Below is a small trained network, with its code and all its weights. Each question gives an input and a target symbol and asks what happens when units are switched off, that is, made to give their printed mean instead of their output.

import numpy as np


def w(rows, s, z=0):
    codes = np.array(rows[::2]) - 128.0
    scale = np.full(codes.shape[1], s)
    scale[-1] = z or s
    return codes * scale


def f(y):
    return np.maximum(y, 0)


def softmax(a):
    e = np.exp(a - a.max(-1, keepdims=True))
    return e / e.sum(-1, keepdims=True)


def log_softmax(a):
    a = a - a.max(-1, keepdims=True)
    return a - np.log(np.exp(a).sum(-1, keepdims=True))


def net(x, mask):
    ids = ['αγεηθμξπσφψω'.index(c) for c in x.split()]
    T = len(ids)
    res = E[ids] + P[:T]
    u = 0
    for l in range(2):
        r = res
        for j in range(2):
            rows = slice(3 * j, 3 * j + 3)
            q, k, v = (r @ M[l][rows].T for M in (Q, K, V))
            z = softmax(np.where(np.tri(T) > 0, q @ k.T / 3**0.5, -1e9)) @ v
            o = O[l][rows]
            res = res + np.where(mask[u + j], z, o[:, -1]) @ o[:, :-1]
        u += 2
        y = f(res @ A[l][:, :-1].T + A[l][:, -1])
        res = res + np.where(mask[u : u + 8], y, B[l][:, -1]) @ B[l][:, :-1]
        u += 8
    return log_softmax(res[-1] @ U[:, :-1].T + U[:, -1])


Q, K, V, O, A, B = {}, {}, {}, {}, {}, {}
E = w([
[179,82,113],'α',
[93,124,219],'γ',
[178,179,117],'ε',
[34,36,171],'η',
[145,113,166],'θ',
[53,157,105],'μ',
[106,93,49],'ξ',
[138,211,190],'π',
[215,146,169],'σ',
[91,156,26],'φ',
[188,140,2],'ψ',
[148,61,164],'ω',
],0.0086)
P = w([
[99,113,4],'0',
[74,105,24],'1',
[66,109,45],'2',
[67,98,71],'3',
[62,116,78],'4',
[69,103,104],'5',
[67,102,120],'6',
[71,92,139],'7',
[86,96,160],'8',
[94,86,172],'9',
[97,84,192],'10',
[105,94,206],'11',
[120,88,223],'12',
],0.0016)
Q[0] = w([
[175,254,138],'L0H1',
[172,251,130],'L0H1',
[190,230,186],'L0H1',
[122,215,70],'L0H2',
[141,39,159],'L0H2',
[104,193,38],'L0H2',
],0.0085)
K[0] = w([
[230,223,184],'L0H1',
[237,216,188],'L0H1',
[197,254,152],'L0H1',
[128,96,207],'L0H2',
[113,127,51],'L0H2',
[89,28,236],'L0H2',
],0.0082)
V[0] = w([
[3,38,172],'L0H1',
[95,133,59],'L0H1',
[154,174,209],'L0H1',
[129,159,23],'L0H2',
[89,65,167],'L0H2',
[107,143,203],'L0H2',
],0.0035)
O[0] = w([
[17,92,59,255],'L0H1',
[35,97,223,180],'L0H1',
[211,225,71,37],'L0H1',
[2,58,255,186],'L0H2',
[141,132,50,152],'L0H2',
[162,245,69,75],'L0H2',
],0.0024,0.00058)
A[0] = w([
[189,185,123,232],'L0N1',
[107,181,37,221],'L0N2',
[109,190,186,95],'L0N3',
[175,192,98,250],'L0N4',
[126,54,130,195],'L0N5',
[67,162,24,186],'L0N6',
[2,108,116,205],'L0N7',
[110,190,178,91],'L0N8',
],0.0094,0.0024)
B[0] = w([
[78,196,148,193],'L0N1',
[251,164,130,218],'L0N2',
[64,67,59,152],'L0N3',
[136,210,144,204],'L0N4',
[74,28,100,213],'L0N5',
[254,102,154,223],'L0N6',
[158,26,215,253],'L0N7',
[38,94,44,149],'L0N8',
],0.0073,0.0035)
Q[1] = w([
[57,78,122],'L1H1',
[202,188,69],'L1H1',
[163,111,241],'L1H1',
[125,147,9],'L1H2',
[133,149,1],'L1H2',
[125,129,250],'L1H2',
],0.0097)
K[1] = w([
[197,188,29],'L1H1',
[47,117,193],'L1H1',
[167,59,155],'L1H1',
[169,218,19],'L1H2',
[174,219,20],'L1H2',
[51,32,243],'L1H2',
],0.011)
V[1] = w([
[31,154,118],'L1H1',
[219,115,107],'L1H1',
[15,106,182],'L1H1',
[254,192,15],'L1H2',
[240,185,70],'L1H2',
[65,105,241],'L1H2',
],0.005)
O[1] = w([
[10,54,124,45],'L1H1',
[255,200,93,188],'L1H1',
[38,55,197,91],'L1H1',
[220,159,12,3],'L1H2',
[215,179,46,40],'L1H2',
[57,160,255,209],'L1H2',
],0.0033,0.0036)
A[1] = w([
[112,69,23,218],'L1N1',
[79,111,40,234],'L1N2',
[173,51,58,191],'L1N3',
[75,105,177,170],'L1N4',
[134,254,66,254],'L1N5',
[237,146,160,181],'L1N6',
[84,93,146,31],'L1N7',
[68,52,126,147],'L1N8',
],0.0071,0.0047)
B[1] = w([
[66,53,51,190],'L1N1',
[1,74,41,171],'L1N2',
[140,42,88,224],'L1N3',
[94,129,165,245],'L1N4',
[103,211,77,239],'L1N5',
[210,153,178,254],'L1N6',
[132,194,146,153],'L1N7',
[89,173,121,217],'L1N8',
],0.0093,0.005)
U = w([
[146,139,59,62],'α',
[122,133,108,55],'γ',
[105,125,104,143],'ε',
[124,131,113,23],'η',
[162,242,150,106],'θ',
[153,128,163,251],'μ',
[39,183,59,76],'ξ',
[160,32,113,34],'π',
[63,124,195,175],'σ',
[253,112,189,50],'φ',
[158,127,174,236],'ψ',
[35,42,34,130],'ω',
],0.0067,0.0033)

Each question gives the input, a string of symbols that net reads in full, and the target symbol t.
The units are the heads (3 rows each of Q, K, V and O) and the neurons (one row each of A and B). Each row of codes is followed by its name. A weight is (code - 128) times the scale printed after its matrix; where a second scale follows, it is the last column's (O, A, B and U).
mask holds one flag per unit, layer by layer, with each layer's heads first. A switched-off unit (its flag False) gives its mean, the last column of its rows in O or B, instead of its output. The means were averaged over made-up inputs and are rounded, as every weight is.
A unit's drop is (log p(t) with every unit on - log p(t) with that unit switched off) / (log p(t) with every unit on - log p(t) with every unit switched off).
unit that matters most: the unit with the biggest drop
k most important neurons: the k neurons with the biggest drops, biggest first
k most important neurons of layer l: the k neurons of layer l with the biggest drops, biggest first
drop of u: that unit's drop, to one decimal
input μ ω ψ, target α: 2 most important neurons : (L1N5, L0N7)
input α ξ ω, target ω: unit that matters most : L0N5
input μ ω α η σ σ ξ α θ, target σ: 2 most important neurons of layer 0 : (L0N7, L0N2)
input ξ ω ω μ ξ π θ μ γ η θ μ, target σ: 3 most important neurons : (L0N7, L0N5, L1N4)
input ω σ γ φ θ ε ε ε ψ, target α: 2 most important neurons : (L0N7, L1N5)
input σ σ α, target ω: 4 most important neurons of layer 0 : (L0N6, L0N7, L0N2, L0N5)
input γ γ ω γ μ φ, target φ: 2 most important neurons : (L0N6, L0N2)
input σ ε α ω μ α α, target ω: 3 most important neurons of layer 0 : (L0N7, L0N6, L0N2)
input ε η μ σ μ μ μ ω η γ, target σ: 2 most important neurons : (L0N7, L1N4)
input ω θ η ω σ θ, target σ: 3 most important neurons of layer 0 : (L0N2, L0N7, L0N5)
input ω α π ξ, target π: 2 most important neurons : (L0N6, L1N3)
input θ μ η σ θ ξ ω, target σ: 3 most important neurons of layer 0 : (L0N7, L0N2, L0N5)
input η φ ω ξ, target π: 2 most important neurons of layer 0 : (L0N6, L0N7)
input ξ α σ ε ε ψ ω μ ω μ μ π, target ξ: 3 most important neurons of layer 1 : (L1N5, L1N6, L1N2)
input φ γ α η η σ, target σ: most important neuron : (L0N2)
input ξ ψ φ ε σ η γ σ γ π ω, target σ: 2 most important neurons of layer 0 : (L0N7, L0N5)
input ε μ ω σ ω π ε γ μ θ ε η, target σ: 2 most important neurons : (L0N7, L1N4)
input φ η η ε ψ σ σ η ε φ η σ, target σ: drop of L1H1 : 0.2
input γ α μ ξ ξ σ ω φ, target φ: drop of L0N6 : 0.5
input σ γ π, target ξ: drop of L0N7 : 0.3
input σ μ α η, target σ: most important neuron of layer 1 : (L1N4)
